Below are the code and all the weights of a small trained network. Each question names an input and a class and asks about switching units off, where a switched-off unit gives its printed mean instead of its output.

import numpy as np


def w(rows, s, z=0):
    codes = np.array(rows[::2]) - 128.0
    scale = np.full(codes.shape[1], s)
    scale[-1] = z or s
    return codes * scale


def f(y):
    return np.maximum(y, 0)


def log_softmax(a):
    a = a - a.max(-1, keepdims=True)
    return a - np.log(np.exp(a).sum(-1, keepdims=True))


def net(x, mask):
    res = np.array(x, float).reshape(1, 5) / 4 @ E
    y = f(res @ A[0][:, :-1].T + A[0][:, -1])
    res = res + np.where(mask, y, B[0][:, -1]) @ B[0][:, :-1]
    return log_softmax(res[-1] @ U[:, :-1].T + U[:, -1])


A, B = {}, {}
E = w([
[107,74,125,76,107,133,104,173,160,106,17],'x0',
[189,137,72,68,215,246,117,202,185,123,180],'x1',
[173,130,142,94,49,83,173,240,89,129,166],'x2',
[70,51,141,179,199,137,107,192,53,98,150],'x3',
[96,121,111,80,161,5,59,138,167,128,188],'x4',
],0.013)
A[0] = w([
[68,119,188,187,55,46,130,51,72,139,70,18],'N1',
[186,211,106,87,41,107,142,40,215,169,75,22],'N2',
[125,118,140,106,119,128,101,141,123,131,74,44],'N3',
[144,130,172,204,88,215,204,112,76,116,37,2],'N4',
[63,117,95,84,141,52,71,127,178,128,172,51],'N5',
[127,136,104,123,171,159,111,103,155,99,129,42],'N6',
[94,133,138,105,43,99,187,177,83,106,155,15],'N7',
[70,65,144,87,76,133,81,125,166,90,29,88],'N8',
[105,121,153,95,147,22,63,126,159,115,153,34],'N9',
[65,43,136,212,185,129,101,168,28,60,118,19],'N10',
[120,78,63,89,122,104,135,136,144,92,30,26],'N11',
[57,130,108,173,187,148,86,9,154,125,77,41],'N12',
[126,177,118,201,124,118,145,36,79,161,240,37],'N13',
],0.011,0.0093)
B[0] = w([
[155,107,41,63,198,229,67,182,199,111,170,255],'N1',
[4,111,164,47,217,77,88,88,35,130,132,225],'N2',
[176,159,152,158,153,119,131,136,111,89,169,146],'N3',
[145,157,68,205,60,166,161,11,106,117,91,230],'N4',
[160,169,86,195,78,186,154,31,87,111,90,194],'N5',
[149,129,97,104,107,145,99,165,127,89,154,157],'N6',
[163,68,114,69,59,78,202,191,135,73,114,180],'N7',
[156,175,240,229,159,109,114,173,185,174,156,211],'N8',
[137,128,103,181,55,222,161,50,86,130,77,188],'N9',
[17,173,146,40,197,58,89,71,76,156,145,245],'N10',
[169,215,203,204,175,126,146,152,144,136,224,172],'N11',
[229,38,92,56,33,44,228,234,68,108,112,229],'N12',
[154,191,255,237,169,111,120,189,196,152,148,208],'N13',
],0.0088,0.02)
U = w([
[41,133,145,71,193,59,113,87,62,111,136,109],'0',
[144,136,76,197,81,163,140,38,96,101,111,114],'1',
[159,149,219,204,166,83,125,177,180,116,152,116],'2',
[167,129,12,38,221,230,100,181,215,99,158,127],'3',
[185,110,107,66,35,28,167,218,77,93,133,134],'4',
[100,73,123,153,131,65,118,129,201,155,89,252],'5',
[111,61,114,140,120,94,91,136,179,185,81,113],'6',
[81,76,115,137,100,97,94,156,196,174,80,113],'7',
],0.012,0.034)

Each question gives the input, the list of numbers given to net, and the class t.
The units are the neurons (one row each of A and B). Each row of codes is followed by its name. A weight is (code - 128) times the scale printed after its matrix; where a second scale follows, it is the last column's (A, B and U).
mask holds one flag per neuron, in row order. A switched-off neuron (its flag False) gives its mean, the last column of its row in B, instead of its output. The means were averaged over made-up inputs and are rounded, as every weight is.
A unit's drop is (log p(t) with every unit on - log p(t) with that unit switched off) / (log p(t) with every unit on - log p(t) with every unit switched off).
The circuit of an input: a set's keep is (log p(t) with only the set's units on - log p(t) with every unit switched off) / (log p(t) with every unit on - log p(t) with every unit switched off). Starting from the 12 units with the biggest drops (on a tie, the unit counted first), units are removed one at a time, each time the one whose removal leaves the highest keep (on an exact tie, the one counted first), for as long as the keep stays at least 0.8.
units of the circuit, in order: the units of the circuit, biggest drop first
top k neurons: the k neurons with the biggest drops, biggest first
drop when u is switched off: that unit's drop, to one decimal
input [5,1,0,-8,1], class 0: units of the circuit, in order -> N2
input [-8,5,-4,7,-8], class 1: top 4 neurons -> N4; N2; N8; N11
input [-8,-2,7,-3,6], class 2: top 2 neurons -> N13; N12
input [-8,-1,-8,1,4], class 2: top 2 neurons -> N13; N7
input [0,-4,0,-2,3], class 3: top 2 neurons -> N1; N4
input [-6,2,-3,-1,6], class 1: top 3 neurons -> N5; N9; N8
input [-3,5,-3,1,5], class 1: units of the circuit, in order -> N1; N5
input [-7,-6,5,6,-5], class 2: top 3 neurons -> N13; N2; N12
input [2,4,-5,0,1], class 4: units of the circuit, in order -> N1; N12
input [5,4,-6,4,5], class 4: top 4 neurons -> N12; N1; N4; N13
input [-3,4,7,-8,1], class 0: top 2 neurons -> N2; N12
input [5,-8,-2,-8,-2], class 0: top 2 neurons -> N2; N8
input [-8,4,-8,4,4], class 2: top 2 neurons -> N13; N7
input [8,1,-7,1,-1], class 2: units of the circuit, in order -> N8
input [4,-7,-4,-7,4], class 0: top 2 neurons -> N2; N8
input [4,4,5,-1,6], class 1: top 3 neurons -> N1; N12; N5
input [6,0,-2,5,1], class 2: top 3 neurons -> N8; N2; N11
input [8,-8,-6,-2,8], class 1: top 3 neurons -> N9; N5; N13
input [-7,-7,5,0,2], class 2: top 2 neurons -> N13; N12
input [-5,-7,-1,0,8], class 1: units of the circuit, in order -> N9
input [-7,-8,-7,1,-5], class 3: drop when N8 is switched off -> 0.2
input [3,-5,-4,1,-1], class 3: drop when N1 is switched off -> 1.4
input [-5,-4,2,-3,5], class 1: drop when N9 is switched off -> 1.6
input [4,-1,6,7,-6], class 0: drop when N12 is switched off -> 0.8
